Below is a small trained network, with its code and all its weights. Each question gives an input and a class and asks what happens when units are switched off, that is, made to give their printed mean instead of their output.

import numpy as np


def w(rows, s, z=0):
    codes = np.array(rows[::2]) - 128.0
    scale = np.full(codes.shape[1], s)
    scale[-1] = z or s
    return codes * scale


def norm(h):
    return h / np.sqrt((h * h).mean(-1, keepdims=True) + 1e-5)


def f(y):
    return y / 2 * (1 + np.tanh(0.7978845608 * (y + 0.044715 * y**3)))


def log_softmax(a):
    a = a - a.max(-1, keepdims=True)
    return a - np.log(np.exp(a).sum(-1, keepdims=True))


def net(x, mask):
    res = np.array(x, float).reshape(1, 5) / 4 @ E
    u = 0
    for l in range(3):
        y = f(norm(res) @ A[l][:, :-1].T + A[l][:, -1])
        res = res + np.where(mask[u : u + 12], y, B[l][:, -1]) @ B[l][:, :-1]
        u += 12
    return log_softmax(norm(res)[-1] @ U[:, :-1].T + U[:, -1])


A, B = {}, {}
E = w([
[248,158,61,43],'x0',
[127,190,254,102],'x1',
[124,67,46,159],'x2',
[163,229,139,235],'x3',
[213,31,170,185],'x4',
],0.0058)
A[0] = w([
[182,225,170,227,63],'L0N1',
[61,79,123,194,46],'L0N2',
[6,96,80,184,53],'L0N3',
[146,202,175,53,78],'L0N4',
[209,157,110,159,4],'L0N5',
[39,110,84,150,32],'L0N6',
[94,42,38,121,171],'L0N7',
[149,194,46,2,80],'L0N8',
[128,93,206,133,73],'L0N9',
[126,39,164,155,76],'L0N10',
[160,198,71,192,69],'L0N11',
[242,118,88,206,17],'L0N12',
],0.0089,0.0038)
B[0] = w([
[126,147,146,130,232],'L0N1',
[87,150,37,76,165],'L0N2',
[56,110,69,133,197],'L0N3',
[127,189,125,125,177],'L0N4',
[130,90,80,116,144],'L0N5',
[87,141,89,150,149],'L0N6',
[110,180,211,171,254],'L0N7',
[144,209,97,82,227],'L0N8',
[123,147,158,103,140],'L0N9',
[140,82,165,2,162],'L0N10',
[132,68,142,120,182],'L0N11',
[191,96,42,178,204],'L0N12',
],0.0079,0.0043)
A[1] = w([
[79,92,131,170,89],'L1N1',
[188,164,102,65,112],'L1N2',
[122,37,171,73,31],'L1N3',
[15,80,73,161,16],'L1N4',
[213,95,72,211,62],'L1N5',
[225,127,142,111,206],'L1N6',
[125,77,163,43,29],'L1N7',
[37,181,177,80,145],'L1N8',
[170,204,76,6,1],'L1N9',
[91,119,141,101,69],'L1N10',
[29,131,68,129,30],'L1N11',
[194,87,100,158,87],'L1N12',
],0.011,0.0034)
B[1] = w([
[79,136,69,23,160],'L1N1',
[124,172,100,127,212],'L1N2',
[113,118,203,21,159],'L1N3',
[90,189,105,145,227],'L1N4',
[204,86,97,178,245],'L1N5',
[69,86,83,229,255],'L1N6',
[152,59,121,83,151],'L1N7',
[168,114,123,201,251],'L1N8',
[172,254,86,17,245],'L1N9',
[166,95,55,156,128],'L1N10',
[64,152,74,157,204],'L1N11',
[169,111,85,182,191],'L1N12',
],0.0083,0.0048)
A[2] = w([
[28,158,93,108,9],'L2N1',
[159,130,123,154,118],'L2N2',
[135,27,199,42,54],'L2N3',
[143,129,101,45,152],'L2N4',
[136,155,67,138,72],'L2N5',
[35,147,84,181,120],'L2N6',
[113,181,104,184,102],'L2N7',
[60,228,117,144,2],'L2N8',
[126,157,228,165,15],'L2N9',
[171,162,74,52,122],'L2N10',
[128,155,245,129,95],'L2N11',
[88,137,150,93,149],'L2N12',
],0.011,0.0034)
B[2] = w([
[74,134,33,162,206],'L2N1',
[142,11,158,166,156],'L2N2',
[174,22,121,15,181],'L2N3',
[157,140,160,107,186],'L2N4',
[135,105,201,110,188],'L2N5',
[2,133,116,76,253],'L2N6',
[98,54,127,82,222],'L2N7',
[189,61,107,112,241],'L2N8',
[89,171,194,176,155],'L2N9',
[219,249,133,144,226],'L2N10',
[100,88,199,134,171],'L2N11',
[186,142,67,96,151],'L2N12',
],0.0088,0.0043)
U = w([
[113,146,253,179,3],'0',
[198,230,119,80,205],'1',
[166,50,173,21,73],'2',
[208,72,97,207,100],'3',
[51,131,79,100,212],'4',
],0.019,0.0029)

Each question gives the input, the list of numbers given to net, and the class t.
The units are the neurons (one row each of A and B). Each row of codes is followed by its name. A weight is (code - 128) times the scale printed after its matrix; where a second scale follows, it is the last column's (A, B and U).
mask holds one flag per neuron, layer by layer. A switched-off neuron (its flag False) gives its mean, the last column of its row in B, instead of its output. The means were averaged over made-up inputs and are rounded, as every weight is.
A unit's drop is (log p(t) with every unit on - log p(t) with that unit switched off) / (log p(t) with every unit on - log p(t) with every unit switched off).
The circuit of an input: a set's keep is (log p(t) with only the set's units on - log p(t) with every unit switched off) / (log p(t) with every unit on - log p(t) with every unit switched off). Starting from the 12 units with the biggest drops (on a tie, the unit counted first), units are removed one at a time, each time the one whose removal leaves the highest keep (on an exact tie, the one counted first), for as long as the keep stays at least 0.8.
units of the circuit, in order: the units of the circuit, biggest drop first
k most important neurons: the k neurons with the biggest drops, biggest first
k most important neurons of layer l: the k neurons of layer l with the biggest drops, biggest first
drop of u: that unit's drop, to one decimal
input [-1,4,-4,-8,-2], class 1: units of the circuit, in order : [L2N10]
input [3,-5,5,3,-5], class 1: units of the circuit, in order : [L2N10, L1N9]
input [-4,0,1,2,8], class 2: units of the circuit, in order : [L0N10, L1N3]
input [-7,-8,-5,-8,5], class 2: 3 most important neurons : [L0N10, L1N3, L2N3]
input [4,0,8,-6,7], class 2: 3 most important neurons of layer 0 : [L0N10, L0N8, L0N4]
input [0,0,5,4,-1], class 3: units of the circuit, in order : [L1N5, L0N11]
input [-5,6,7,6,2], class 4: 2 most important neurons : [L0N7, L0N2]
input [-3,4,0,1,-5], class 0: units of the circuit, in order : [L1N8, L1N9]
input [-1,8,6,-8,-8], class 1: 3 most important neurons : [L1N9, L1N6, L0N8]
input [-3,6,5,1,1], class 0: 2 most important neurons of layer 1 : [L1N8, L1N5]
input [2,-1,7,-7,-4], class 1: 4 most important neurons : [L0N8, L1N9, L1N6, L2N10]
input [6,4,-2,-6,6], class 1: 4 most important neurons : [L1N9, L2N10, L0N11, L1N2]
input [-5,-3,-1,-7,3], class 2: 3 most important neurons of layer 1 : [L1N3, L1N6, L1N7]
input [8,4,0,1,6], class 3: units of the circuit, in order : [L1N6]
input [-4,1,8,-4,5], class 2: drop of L1N3 : 0.3
input [1,3,7,-5,0], class 2: drop of L2N3 : 0.1
input [1,-6,-3,-8,-1], class 1: drop of L0N8 : 1.2
input [7,-7,7,8,-5], class 3: drop of L1N5 : 0.3
